Each row has a name. Each question is about the rows just above it.

Columns, left to right: E A N B R C Z G L
K: [128 160 151 196 135 114 146 160 169]
J: [106  93 129 133  98  89  93  83 132]
F: [ 76 121 122 191 105 116 119 138 166]
H: [142 156 131 118 113 107 163 121 106]
X: [142 156 131 118 113 191 129 157 120]
Q: [ 82 161 129 210  91  93 160 147 162]
T: [147  96 109 104 106  91 136  95 107]
[147  95] is in which column, read top down?  G
Which column holds this, read top down? [157 147]  G

Columns, left to right: komat lezat Rak nufed mez roda nipud Dip luboz leru
U: [ 79 182  79 193 182  79 182 137  79  79]
W: [138 178  54 128 138  61 128 138  77 128]
S: [141 174 100 181 166  88 211 106  87  42]
Times [182] occurs in U:  3
Count of [138] in W:  3

Columns, left to right: voko Butul did resi vup
V: [136  92 172 108  43]
D: [129 124 124 124 125]
Y: [154 120 130  96  79]
P: [148  95 166  79  97]
M: [145 106 167 103  67]
[ 79 103] is in which column, read top down?  resi
Times [124] occurs in D:  3
[124 120  95 106] is in which column, read top down?  Butul

Columns, left to right: zoven mita muzur Tepit mon libo rivon tifal tek Lesar
suse: [127 133 127 128 128 126 127 125 120 130]
bokil: [128 141 128 129 129 126 125 125 135 130]
nageg: [131 121 132 135 130 132 135 135 126 131]
gedi: [131 111 119 123 131 119 119 119 119 131]
vopip: [124 124 124 124 122 125 124 123 124 123]
demar: [127 128 127 126 128 127 127 127 127 127]
Pezug: [ 99  98 102 103 103 100  58 103  31  49]
gen: [131 149 130 119 132 120 114 121 133 118]
Rok: [126 136 126 124 125 123 121 121 131 127]
kepip: [136 117 134 141 131 138 139 138 132 137]
Regiz: [131 128 132 128 131 130 127 133 123 126]
How many times does gedi hold [119]?  5
How many times does Pezug hold [31]?  1
How many times does Pezug hold [103]?  3

Columns, left to right: pes famo fufop Teve bodo roz
pak: [141 124 152 124 131 141]
Bip: [128 124 152 124 160 122]
netus: [159 125 152 123 123 121]
mifin: [150 132 116 125 123 139]
mugaf: [138 137 132 128 121 149]
Times [124] occurs in pak:  2
Which column holds [124 123] top down?  Teve

Columns, left to right: Rif dod Bife mis
tokov: [139 127 141 132]
mefa: [148 114 114 114]
zor: [140 199 147 238]
nese: [148 166  84 114]
lefu: [ 80 100 121 185]
bosud: [ 94  93  97 192]
gozem: [119 107 154 138]
sen: [103 124 118 133]
Tomaz: [115 140 140 140]
Count of [114] in mefa:  3
Count of [140] in Tomaz:  3
[103 115] is in which column, read top down?  Rif

Columns, left to right: sok bib Sar niz
gez: [109 120 129 117]
Guda: [ 43 163 113 119]
Bet: [174 142 129 135]
fuz: [102 134 133 131]
Zeral: [143 143 143 143]
tubeb: [179 154 154 154]
Which column holds this, read top down? [117 119 135 131 143]  niz
Count of [154] in tubeb:  3
Count of [143] in Zeral:  4

Columns, left to right: mogu Tuvul ber kunu vovu pilot dagad
Sov: [137 135 167 129  17  75 161]
vada: [137 135 167 129  17 135 129]
vok: [137 135 167 129  17 122 138]
bur: [137 137 167 137  17 122 137]
Bimu: [209 209 199  87  75 116 209]
Which column holds this, read top down? [135 135 135 137]  Tuvul
Which column holds this, read top down? [137 137 137 137]  mogu
How many times does Bimu hold [209]?  3
How many times does bur hold [137]?  4
Which column holds [129 137] top down?  kunu
[209 209 199  87  75 116 209] is in which row?  Bimu
Times [137] occurs in vok:  1

Columns, left to right: Fabi Lale Dola Pesuz Vunuk Nes boza kesav Vepe
nav: [ 93  99 100  99 117 100 117  99 160]
rura: [121 227 162 227  54 227 186  54 227]
vebu: [101 201 137 168  70  93 100  97 161]
[54 70] is in which column, read top down?  Vunuk
Count of [99] in nav:  3
Count of [116] in nav:  0
Times [54] occurs in rura:  2
How many times does vebu hold [100]?  1
Count of [93] in vebu:  1

Columns, left to right: Ziraf furub rab nide favu diru
gatof: [137 143 158 115 139 146]
Pala: [147 142  12 133 139 137]
fug: [201 133 158 114  98 108]
Times [12] occurs in Pala:  1
Which column holds this, read top down? [137 147]  Ziraf
Which column holds this, read top down? [147 201]  Ziraf

